Table B holds the same points as the rows below, measured another way and shuffled. Each row below is followed by which row of B it is.
B:
0: -18 28 7 -1 59 -16 18 -8 37 16 -20 -4 22 13 -21
1: -52 33 25 -8 36 -8 6 -8 63 34 -17 7 13 2 -15
2: 0 7 13 7 8 11 -7 -14 9 -21 6 0 4 1 -5
3: 4 -1 6 9 9 4 -9 -5 1 -9 3 6 7 2 -11
4: 9 5 15 15 17 9 -12 -22 -2 -37 5 10 9 10 -13
5: -63 26 23 -9 25 -10 3 4 61 48 -16 9 11 -6 -15
6: 36 -19 -9 13 -5 6 -12 1 -29 -22 10 6 4 0 -6
7: -12 12 2 -6 -2 -2 8 -2 17 23 -4 -3 -8 -7 4
8: 22 2 14 14 3 13 -10 -27 -11 -49 5 2 4 12 0
9: 3 0 -3 4 11 0 -3 1 3 8 1 2 4 -3 -6
10: -36 15 15 2 52 -15 6 -7 48 31 -15 18 26 4 -23
11: 59 -22 -11 14 14 7 -3 -15 -35 -39 10 5 7 11 -5
12: -16 20 2 -11 23 -6 17 6 43 49 -12 1 1 -4 -2
13: -35 29 25 -8 35 -4 7 -14 50 16 -11 8 9 2 -16
14: -45 35 22 -16 22 -8 12 -7 63 29 -15 -2 4 -7 -5
15: 2 1 4 7 24 -4 -2 -2 13 17 -3 9 12 1 -15
16: 67 -15 -3 19 11 10 -8 -26 -40 -57 11 -2 3 11 -1
17: 8 0 0 6 -1 4 -10 1 1 -1 0 1 6 -2 -1
18: 47 -25 -19 8 10 7 0 2 -28 -7 3 4 8 4 -2
19: -18 11 6 -3 15 -4 -1 -1 18 21 1 6 4 1 -8
20: -16 41 30 -8 10 3 10 -33 37 -16 -3 -4 -11 5 7
21: 9 1 -6 0 16 -2 4 7 8 26 -3 6 9 -1 -5
22: 23 -6 10 16 -5 10 -16 -18 -14 -32 6 7 6 5 -1
23: 55 -18 14 34 11 8 -26 -37 -49 -83 20 13 15 16 -12
24: 10 -11 -19 4 43 -11 8 18 7 46 -11 13 21 2 -17
25: -35 18 -1 -13 27 -10 6 14 44 62 -12 4 7 -8 -7
26: -43 19 12 -6 -2 -4 -2 7 35 35 -5 1 2 -9 -2
27: 46 -4 3 19 19 10 -10 -26 -20 -46 4 2 9 9 -8
28: 20 -5 1 7 3 10 -4 -3 -4 -4 3 -1 2 1 -4
29: 18 -29 -6 20 10 9 -17 5 -25 -8 9 16 20 1 -18
30: 32 13 9 4 26 5 15 -22 8 -22 -4 -1 1 10 -3
31: -4 20 14 -6 21 -1 0 -12 26 16 -6 2 0 -1 -4
32: -2 11 12 4 11 6 -4 -18 12 -15 1 3 2 4 -4
33: -16 3 0 3 13 -4 -6 7 13 30 -3 12 13 -4 -6
34: -25 29 19 -6 13 -2 9 -16 31 13 -3 1 -3 0 -1
35: -29 27 22 -10 12 -1 6 -11 40 16 -6 -2 -1 -1 -2
36: -62 24 12 -13 36 -15 14 19 69 71 -25 8 23 -5 -20
37: 60 -18 -18 10 6 6 8 -13 -32 -29 3 -5 -2 8 0
38: 16 -3 4 11 -1 13 -22 -20 -3 -15 9 3 7 1 -6
39: 57 -10 1 23 7 9 -14 -34 -49 -74 18 3 2 16 -7
40: -11 17 13 1 30 -6 0 -9 25 11 -6 10 11 6 -12
41: 36 0 10 23 15 9 -12 -26 -20 -56 8 5 11 12 -10
42: -15 18 7 -2 -35 16 -7 2 15 9 5 -11 -19 -14 18
43: -29 17 -3 -11 38 -16 19 13 44 60 -19 -1 11 -3 -15
44: 74 -9 -2 15 18 11 2 -36 -35 -65 9 -3 0 17 -1
45: 7 21 23 5 19 8 -2 -36 19 -35 2 3 1 13 -7
46: -48 31 19 -17 17 -3 18 -1 63 46 -17 -2 0 -8 -1
47: 73 -30 -23 17 22 5 -7 -6 -56 -29 15 8 11 9 -4
48: -1 5 18 19 -5 8 -27 -19 -6 -36 8 8 6 4 -6
49: 46 -9 -17 3 12 0 10 0 -9 10 1 0 5 1 -3
50: 18 1 1 7 15 6 -1 -6 0 -8 -3 3 9 3 -6
51: -48 19 12 -8 27 -9 6 8 47 44 -13 12 13 -2 -15
52: 24 0 14 14 5 15 -16 -27 -12 -49 6 7 6 5 -6
53: 6 8 4 2 27 -1 -2 -5 17 6 -2 3 7 0 -9
54: -26 30 34 0 17 0 -2 -28 37 -12 0 6 -1 2 -2
55: 8 -18 -20 3 20 -5 3 16 2 39 -7 8 15 -4 -10
56: 0 -9 -6 9 30 -5 3 8 2 23 -5 14 19 1 -20

-3 -7 -6 7 -5 -16 -46 13 2 2 -1 2 2 3 25 7 -8 -13 -6 4 2 -13 : 41
-4 -3 3 0 0 -13 -16 4 2 -1 0 1 -1 3 0 5 0 -4 -2 1 -2 2 : 50
1 -1 6 5 -1 1 -15 3 1 0 -3 -1 0 1 6 6 -2 -7 -5 -3 0 1 : 3
-5 0 10 -5 -4 -2 18 -10 5 -4 -1 -4 -5 4 -18 6 3 15 4 -3 -4 6 : 7
-1 -4 3 -2 4 -6 -2 5 6 -6 -11 -7 -1 2 0 1 -5 -3 -3 4 2 -14 : 17
-12 0 13 4 -38 1 -7 -16 3 8 15 3 -5 -1 -21 15 2 27 16 -8 -17 27 : 20
-4 -11 -5 6 0 -22 -41 13 2 -1 2 1 1 4 21 9 -4 -13 -5 7 2 -13 : 27
5 1 9 -3 11 4 -8 -1 -6 5 2 6 0 4 -3 14 5 -22 -8 -8 3 16 : 56
-4 -7 0 4 2 -17 -11 7 7 -7 -7 -5 -1 4 2 3 -4 0 -2 5 -1 -8 : 28
-4 10 27 -7 -22 2 28 -22 5 3 11 4 -9 -3 -49 17 9 23 12 -13 -17 40 : 46
0 1 8 -14 22 -6 -3 -5 -4 -1 2 5 -1 5 -18 16 8 -20 -5 -4 2 21 : 24
-2 -3 7 0 4 -6 -3 3 3 -3 -4 -3 -2 3 -4 5 -2 -2 -4 0 0 1 : 9
-11 -6 -2 -3 -14 -32 -23 -4 3 0 11 9 -2 5 -6 16 1 5 5 4 -8 15 : 30
0 4 18 7 -29 15 -10 -12 -3 11 10 4 -3 -3 -8 13 2 8 8 -12 -10 18 : 54
-1 -1 7 -1 0 -5 -11 -2 0 2 3 3 -1 2 -7 6 2 -4 -1 -3 -8 8 : 53
-2 4 15 -12 0 1 15 -18 -1 2 7 5 -5 3 -52 18 9 3 3 -9 -7 29 : 43
-5 -12 -14 1 10 -31 -38 11 2 -3 -3 3 3 7 29 4 -6 -15 -8 8 5 -11 : 11
-7 -9 -8 -7 18 -32 -14 9 4 -8 -4 0 1 8 14 6 -2 -10 -5 8 3 -5 : 18
7 13 34 -1 -10 27 20 -16 -2 7 8 2 -7 -5 -40 17 9 6 4 -20 -11 35 : 5
-4 -11 -23 13 -2 -16 -61 16 0 2 -5 0 5 4 40 2 -11 -15 -7 7 8 -26 : 39
4 9 27 -7 -8 19 18 -16 -2 6 7 5 -7 -3 -33 17 10 3 0 -17 -9 36 : 51
-5 1 5 -4 -11 -13 -26 -9 -5 8 15 12 -2 2 -51 21 7 -5 2 -7 -7 27 : 0
-1 4 15 -2 -7 9 -12 -10 -4 6 9 4 -2 1 -14 16 6 -3 2 -9 -5 21 : 40
-2 8 28 -5 -25 9 14 -20 2 8 13 5 -8 -4 -44 16 9 17 12 -16 -14 39 : 14
-7 3 17 -12 -7 -6 21 -18 1 -1 7 5 -6 4 -40 17 10 16 10 -6 -12 32 : 12
0 -6 -3 10 -2 -5 -24 13 4 -1 -5 -3 1 2 21 3 -7 -10 -4 4 2 -14 : 22
6 -4 0 8 18 8 -22 18 -1 -2 -12 -5 3 2 30 -1 -7 -32 -13 0 10 -13 : 29
6 -2 8 15 -7 13 -28 15 2 1 -10 -9 -1 -1 20 0 -8 -9 -5 -3 4 -19 : 48
4 2 14 -1 11 16 6 -3 -2 2 -3 -2 -1 2 -7 10 3 -8 -4 -8 1 5 : 33
0 -5 4 10 -3 -3 -14 10 6 -3 -8 -7 0 2 12 -1 3 -4 -3 3 0 -17 : 38
-6 2 15 0 -19 9 3 -13 2 5 9 3 -5 1 -20 13 4 15 9 -10 -11 22 : 34
0 -8 -6 5 14 -9 -20 13 3 -7 -13 -5 2 4 25 -4 -8 -13 -9 6 8 -22 : 6
-5 -2 7 7 -27 -7 -27 -4 0 6 9 5 -1 1 1 18 1 4 6 -5 -9 14 : 45
-4 -1 8 8 -14 -1 -18 0 2 3 4 1 -1 1 -1 8 0 3 2 -3 -4 9 : 32
0 3 14 1 -3 17 1 -8 -3 5 2 0 -3 0 -8 8 3 1 3 -10 -3 17 : 19
2 -11 -16 22 -3 -7 -65 22 -6 9 -3 2 9 2 63 -2 -11 -37 -12 8 8 -32 : 23
1 -1 8 1 4 2 -8 -1 -1 2 1 1 -1 2 -4 12 1 -16 -3 -5 -1 8 : 15
6 10 23 -3 -7 18 -9 -13 -10 12 16 12 -4 -3 -29 27 12 -14 0 -19 -7 41 : 10
-9 -15 -18 5 1 -36 -45 13 2 -4 0 2 4 7 34 2 -7 -13 -7 14 4 -19 : 16
0 0 7 -11 23 -6 10 0 1 -5 -6 -1 -2 6 -9 7 4 -13 -6 -1 4 4 : 55
-12 -8 -4 -10 11 -32 -7 4 7 -11 -4 0 -1 8 -5 8 0 -3 -2 9 0 0 : 49
1 -6 3 11 -9 -9 -32 12 3 0 -5 -2 2 1 26 3 -7 -10 -6 2 1 -17 : 52
2 4 21 -1 -7 24 27 -8 0 3 -2 -5 -4 1 -17 4 3 7 4 -11 -5 10 : 26
-3 -1 8 -5 7 -5 -1 -2 2 -3 -2 -2 -2 5 -11 10 3 -1 -2 -1 -1 11 : 21
-6 -5 13 3 -10 3 24 1 15 -10 -14 -18 -4 3 -5 -9 -7 27 8 4 -5 -13 : 42
0 8 22 0 -23 11 -3 -17 -3 10 16 10 -5 -3 -30 21 9 5 7 -17 -12 39 : 13
-4 -6 -5 10 -12 -14 -32 9 4 0 1 1 0 1 17 8 -6 -2 -2 3 -2 -8 : 8
2 -3 5 9 -11 -1 -33 8 -1 5 2 2 1 -1 15 10 -2 -13 -3 -3 -1 0 : 4
3 13 30 -4 -19 16 7 -17 -1 8 16 8 -8 -6 -45 24 12 10 8 -20 -13 45 : 1
5 13 32 -9 -2 18 29 -18 -1 4 11 7 -8 -5 -58 25 13 3 5 -20 -10 43 : 36
0 7 24 -12 5 11 25 -16 -1 1 5 3 -6 1 -42 17 11 11 3 -11 -9 28 : 25
-4 -1 14 -1 -12 1 -2 -11 1 1 3 0 -3 3 -15 11 3 8 5 -4 -9 12 : 31
-12 -12 -17 -7 7 -46 -21 6 11 -9 -1 1 1 9 11 5 -3 -2 -3 14 2 -10 : 37
-3 -13 -20 -3 27 -24 -42 12 -3 -7 -12 -2 5 10 37 0 -7 -24 -14 12 10 -28 : 47
-2 4 16 2 -20 5 7 -15 1 6 9 0 -5 -1 -26 13 4 14 9 -11 -11 22 : 35
-13 -15 -21 3 -4 -45 -51 11 4 -2 5 6 3 8 27 8 -6 -7 -3 14 -1 -12 : 44
0 -2 7 9 -10 -2 -16 3 3 1 -2 -2 -1 0 5 3 -3 0 0 -2 -2 -4 : 2
